Here is a tiny trained network, its code and every weight. The questions are about switching its units off for an input and a class, where a switched-off unit gives its printed mean instead of its output.

import numpy as np


def w(rows, s, z=0):
    codes = np.array(rows[::2]) - 128.0
    scale = np.full(codes.shape[1], s)
    scale[-1] = z or s
    return codes * scale


def f(y):
    return np.maximum(y, 0)


def log_softmax(a):
    a = a - a.max(-1, keepdims=True)
    return a - np.log(np.exp(a).sum(-1, keepdims=True))


def net(x, mask):
    res = np.array(x, float).reshape(1, 4) / 4 @ E
    y = f(res @ A[0][:, :-1].T + A[0][:, -1])
    res = res + np.where(mask, y, B[0][:, -1]) @ B[0][:, :-1]
    return log_softmax(res[-1] @ U[:, :-1].T + U[:, -1])


A, B = {}, {}
E = w([
[160,43,66,198,172],'x0',
[65,255,77,93,187],'x1',
[194,171,154,35,166],'x2',
[112,125,119,116,118],'x3',
],0.009)
A[0] = w([
[59,163,193,190,86,156],'N0',
[97,69,91,202,138,105],'N1',
[47,147,8,123,171,220],'N2',
[128,45,141,109,91,97],'N3',
[183,107,125,250,136,135],'N4',
[136,116,131,219,130,113],'N5',
[96,54,147,120,141,122],'N6',
[155,96,244,97,141,16],'N7',
[78,98,78,103,102,167],'N8',
[244,122,89,126,204,84],'N9',
[102,189,11,148,189,114],'N10',
[151,173,136,123,9,178],'N11',
[110,168,198,80,162,72],'N12',
[52,146,179,150,54,140],'N13',
[103,62,95,163,143,98],'N14',
[156,50,58,136,15,124],'N15',
[159,218,111,30,130,158],'N16',
[63,251,94,70,157,115],'N17',
[176,184,126,111,119,85],'N18',
[141,161,45,63,134,72],'N19',
[123,106,162,116,182,166],'N20',
[194,33,184,37,52,232],'N21',
[74,153,144,194,169,192],'N22',
[79,137,119,71,17,191],'N23',
[138,75,222,127,116,253],'N24',
[121,255,116,145,103,85],'N25',
[156,75,175,208,75,158],'N26',
[130,160,24,131,182,84],'N27',
[68,142,86,51,194,141],'N28',
[111,122,150,98,77,187],'N29',
],0.0089,0.0043)
B[0] = w([
[121,35,216,179,163,170],'N0',
[62,202,115,81,165,177],'N1',
[187,108,166,175,128,215],'N2',
[133,204,108,66,76,170],'N3',
[50,160,102,116,140,186],'N4',
[75,143,56,113,113,162],'N5',
[90,147,70,102,112,157],'N6',
[253,127,136,185,79,154],'N7',
[80,131,154,125,175,152],'N8',
[119,102,153,190,142,173],'N9',
[150,48,206,203,157,202],'N10',
[153,112,167,178,151,175],'N11',
[145,122,52,147,99,176],'N12',
[150,74,135,155,182,170],'N13',
[42,154,116,38,93,165],'N14',
[58,175,116,85,114,189],'N15',
[186,109,96,130,58,235],'N16',
[142,149,123,97,128,251],'N17',
[159,181,121,152,101,158],'N18',
[116,118,32,114,90,171],'N19',
[140,80,159,148,152,150],'N20',
[136,60,208,183,178,229],'N21',
[243,84,179,158,136,169],'N22',
[177,126,152,165,113,183],'N23',
[4,160,126,113,187,201],'N24',
[166,126,66,135,135,196],'N25',
[133,184,109,104,167,199],'N26',
[136,95,208,187,196,175],'N27',
[170,174,78,98,81,199],'N28',
[151,105,143,78,147,165],'N29',
],0.0067,0.011)
U = w([
[29,88,187,189,152,166],'0',
[139,107,188,192,72,222],'1',
[52,255,12,124,42,3],'2',
],0.0092,0.002)

Each question gives the input, the list of numbers given to net, and the class t.
The units are the neurons (one row each of A and B). Each row of codes is followed by its name. A weight is (code - 128) times the scale printed after its matrix; where a second scale follows, it is the last column's (A, B and U).
mask holds one flag per neuron, in row order. A switched-off neuron (its flag False) gives its mean, the last column of its row in B, instead of its output. The means were averaged over made-up inputs and are rounded, as every weight is.
A unit's drop is (log p(t) with every unit on - log p(t) with that unit switched off) / (log p(t) with every unit on - log p(t) with every unit switched off).
The circuit of an input: a set's keep is (log p(t) with only the set's units on - log p(t) with every unit switched off) / (log p(t) with every unit on - log p(t) with every unit switched off). Starting from the 12 units with the biggest drops (on a tie, the unit counted first), units are removed one at a time, each time the one whose removal leaves the highest keep (on an exact tie, the one counted first), for as long as the keep stays at least 0.8.
circuit, biggest first: the units of the circuit, biggest drop first
unit that matters most: the unit with the biggest drop
top k neurons: the k neurons with the biggest drops, biggest first
drop when u is switched off: that unit's drop, to one decimal
input [-3,4,-6,1], class 1: circuit, biggest first : [N24, N22]
input [1,7,4,5], class 1: top 3 neurons : [N10, N27, N2]
input [-5,-6,-4,-8], class 0: circuit, biggest first : [N24, N16]
input [-3,6,0,-8], class 1: unit that matters most : N10
input [3,-3,1,-3], class 0: top 3 neurons : [N28, N21, N16]
input [-5,-6,0,3], class 0: top 2 neurons : [N24, N16]
input [6,8,8,4], class 1: top 2 neurons : [N10, N27]
input [4,-5,7,8], class 0: drop when N7 is switched off : -0.1
input [7,0,-4,1], class 2: drop when N21 is switched off : 0.2
input [3,7,4,-3], class 1: drop when N27 is switched off : 0.1
input [-6,-5,-5,7], class 0: drop when N27 is switched off : 0.0
